[[ 1.01 -0.30  1.66  0.83 -0.27  0.00  0.41  0.70  3.61  0.86  0.07  0.04
   0.00  1.48  1.72]
 [ 0.22 -0.06  2.19 -0.31 -0.22  0.05  0.40  0.75  2.89  0.70  0.03  0.02
  -0.02  0.61  2.49]
 [ 0.00  0.09  2.86 -0.16 -0.15  1.32  0.42  0.80  1.96  0.49  0.38 -0.01
  -0.43  0.31  3.46]
 [ 0.00  0.14  3.30 -0.07 -0.11  2.14  0.43  0.84  1.36  0.35  0.62 -0.03
  -0.70  0.12  4.09]
 [ 0.00  0.37  5.14  0.10  0.00  5.53  0.48  1.18 -0.25  0.00  1.59  3.34
  -1.82 -0.20  6.71]
 [ 1.38 -0.42  1.41  1.55 -0.30  0.00  0.41  0.68  3.95  0.94  0.10  0.05
   0.00  1.97  1.36]
 [ 0.00  0.03  2.40 -0.27 -0.20  0.45  0.41  0.76  2.59  0.63  0.13  0.01
  -0.15  0.52  2.79]
 [ 2.27 -0.69  0.86  3.29 -0.36  0.00  0.43  0.79  4.74  1.13  0.16  0.08
   0.00  3.18  0.49]
 [ 1.90 -0.57  1.07  2.57 -0.33  0.00  0.42  0.68  4.43  1.05  0.13  0.07
   0.00  2.68  0.85]
 [ 0.02  0.01  2.33 -0.28 -0.21  0.31  0.40  0.76  2.70  0.66  0.09  0.01
  -0.10  0.55  2.69]
 [ 0.00  0.23  4.06  0.04 -0.04  3.55  0.45  0.91  0.33  0.12  1.02  1.30
  -1.17 -0.08  5.18]
 [ 1.83 -0.55  1.11  2.42 -0.33  0.00  0.42  0.65  4.36  1.04  0.13  0.07
   0.00  2.58  0.93]] => 2.49

[[ 0.17  1.99  1.75  1.55  1.75 -2.16]
 [-1.00  1.86  1.81  3.16 -3.04 -1.91]
 [-3.49 -0.49  1.49  1.02 -0.35  3.72]
 [ 0.11  2.74 -2.47 -0.10 -4.34 -0.65]
 [-2.09  3.12  0.44 -1.11 -6.40 -0.41]
 [ 0.96 -0.45 -0.85  0.07  1.34 -4.27]] => -1.91

[[ 1.11  4.73  0.82 -0.32  1.01 -0.03  0.01 -0.20  0.10 -2.18 -0.08]
 [-3.19  2.74 -0.53 -0.35  1.24 -2.16  0.06 -0.14  0.12  0.42 -0.02]
 [-0.34  5.13  0.45 -0.16  0.80  0.99 -0.16 -0.05 -0.21  0.60  0.10]
 [ 1.55  2.74  0.32  0.08  0.56  1.20 -0.08  0.01 -0.15  0.33  0.07]
 [ 0.94  4.66  0.64 -0.11  0.70  1.27 -0.13 -0.05 -0.17 -0.11  0.07]] => -0.02

[[ 1.02  1.07 -0.76 -0.28  0.59  1.35  1.22  3.45  1.90  2.06  2.32  1.38
  -1.48 -2.37]
 [-0.15 -2.05  3.15 -1.46  3.73  2.43  3.82  1.22  1.22 -3.00  0.52 -0.68
  -2.38 -1.45]
 [-0.47  2.40 -2.78 -1.42 -1.17 -1.14 -0.58 -4.12 -2.47  1.26 -0.75  0.20
   2.32  3.05]
 [-2.99 -0.26 -2.61  4.14  3.03  1.90  3.38 -0.55  3.81 -2.04 -2.65  0.18
   2.04 -0.53]
 [-1.54 -0.74 -3.88  0.46  3.05  1.27  2.87  2.77  2.48  0.21 -0.86  3.16
  -3.83 -3.96]
 [-2.18 -2.87  2.51  1.82 -0.41 -2.34 -1.95 -0.65 -0.51 -0.25 -4.29  1.27
  -3.93 -1.47]
 [-0.89 -5.28  4.09  2.80  0.70 -1.73 -1.37 -1.56 -0.36 -4.08 -3.58 -2.20
  -1.74 -0.68]
 [-2.60 -0.28  0.06  0.27  2.19  0.49  1.41  0.23  3.55  0.01 -2.67  2.79
  -5.14 -1.73]
 [ 0.07  2.18 -1.65 -2.42  1.69  1.76  2.64  2.46  0.94  2.31  1.95  3.07
  -2.91 -1.88]
 [-0.95  0.24  2.28 -0.23  3.18  2.01  2.59  0.93  2.68 -2.65  0.99 -0.51
  -2.62  0.03]] => -1.45

[[-1.88  4.11  2.29  5.31  3.31  4.43  0.37  1.25  3.44 -4.30 -6.10 -2.70
   2.01]
 [ 1.61 -0.43 -3.36 -2.89 -1.03  0.18  0.17 -6.09  3.07 -4.56 -2.68  4.56
  -2.33]
 [ 4.35 -0.99 -3.19 -1.99 -2.84 -1.93 -5.24 -6.07 -2.66  1.04  0.71  4.17
  -2.00]
 [-0.02  2.75  1.05  2.98 -0.58  2.57  1.57 -5.23  4.07 -6.57 -2.08  1.27
  -0.25]
 [-3.20  1.79  2.15  2.48  2.45  2.43  4.51  0.37  5.42 -5.98 -2.36 -1.40
   1.12]
 [-0.83  5.70  4.26  6.40  1.36  4.60 -3.37 -0.61 -0.01 -5.72 -3.23  1.75
   4.39]] => -2.33

[[ 0.75 -2.11 -1.88  1.29  3.11 -2.14  0.33  2.08 -2.00 -3.30]
 [-1.23  0.42  1.31 -2.30  0.96 -0.03 -0.27  1.30 -1.21 -0.88]
 [-0.38 -2.09  4.73  2.41  0.98  2.93 -0.01  0.79  1.65  1.90]
 [-1.25  0.47 -1.11 -1.18 -2.61 -2.38 -1.28 -0.44 -3.99 -1.30]
 [ 0.38  0.08  0.49 -0.70  3.47  0.65 -0.84  0.48 -0.18 -0.67]
 [-0.11  2.18 -1.24 -0.31 -1.32  1.01 -1.55 -3.99 -0.92  2.47]
 [-2.12 -3.94  0.76  4.07  2.53  2.88  5.65  3.26  3.22  0.21]
 [ 0.80 -1.22 -1.70 -1.33 -1.17 -4.71  2.35  3.20 -2.02 -3.54]
 [ 0.10  0.63  1.67 -2.47 -2.24 -0.34  3.20  1.59  2.65  0.82]
 [ 1.18 -0.32 -1.35  0.49  2.46 -1.11 -1.48 -0.32 -1.60 -1.41]] => -0.88
---
[[  34.2  -48.1  154.0  -64.0  117.5]
 [ 136.4 -126.3  104.8  -36.4   80.4]
 [ 151.8  -69.9  -20.1  -13.8  -30.9]] => -126.3

[[ 0.063 -0.013  0.140  0.035 -0.024  0.133  0.119]
 [-0.114  0.103 -0.101 -0.022 -0.041 -0.194 -0.069]] => 0.103

[[ 1.4  0.4  0.1  1.1]
 [ 0.3 -1.3  1.9 -0.9]] => -1.3

[[-15.3  -4.7 -13.3   5.4  -2.0]
 [ 10.6 -12.2  -7.4  16.7   3.2]] => -12.2

[[ 12.2 -13.3  -5.8  13.1   5.8   0.1  -2.6]
 [ 10.7   3.1  -8.7   2.0   4.9   1.5   3.6]] => 3.1

[[-17.926  -8.744  -6.624  13.673]
 [-13.793 -15.009   0.890 -14.639]] => -15.009

[[ 0.02 -0.06  0.00  0.02]
 [ 0.04 -0.18 -0.07  0.11]] => -0.18

[[ 0.30 -1.01  0.69  0.28 -0.54  2.31 -1.74]
 [-0.46 -0.50 -0.96  1.81 -0.03  0.88 -1.01]] => -0.50
---
[-1.18  0.84  2.54  0.28 -5.24] -> -1.18, -5.24

[ 1.38 -3.08 -5.49  4.56] -> 1.38, 4.56

[ 4.90  2.39  0.15 -0.64  2.68] -> 4.90, 2.68

[[-0.30 -2.84  6.53  3.44]
 [-1.99 -3.31 -3.67 -1.28]
 [-0.22  0.09  6.28 -5.77]] -> -0.30, -5.77

[ 5.71  0.68 -3.76 -4.03 -1.07] -> 5.71, -1.07

[ 0.85 -3.35  1.37  2.04  1.99  5.47] -> 0.85, 5.47

[ 5.35  0.44  3.27  0.95 -0.73] -> 5.35, -0.73
---
((11.182, -1.293, -20.654, 1.562), (-9.901, -14.538, -14.832, -18.615)) Out: 1.562, -9.901
((1.8, -1.2, 0.0, 0.3, 0.8, 1.0, -1.9), (-0.1, -0.7, -2.0, -0.2, 0.2, 1.0, -0.2)) Out: -1.9, -0.1
((3.22, 10.32, 21.71, -5.19), (-10.49, 16.40, 1.90, 8.02), (12.76, 18.01, -11.78, -3.83)) Out: -5.19, 12.76
(0.525, 0.117, 1.210, -1.654) Out: -1.654, 0.525
(10.6, -16.1, -9.6, -8.1) Out: -8.1, 10.6
(1.5, 0.2, -1.0, 0.8) Out: 0.8, 1.5
((0.9, 1.0, 1.0, 0.9), (0.0, 1.0, 1.0, -1.5), (2.2, 1.1, 1.1, 0.0)) Out: 0.9, 2.2
((1.5, -1.0, -2.2, -0.6, 1.6, -0.3, 1.6), (-1.6, 1.2, 0.0, -1.6, 0.0, -0.5, -0.3)) Out: 1.6, -1.6
((0.065, -0.078, 0.062, -0.065, 0.148, 0.084, 0.135), (0.078, 0.021, -0.126, -0.102, 0.050, -0.110, 0.039)) Out: 0.135, 0.078
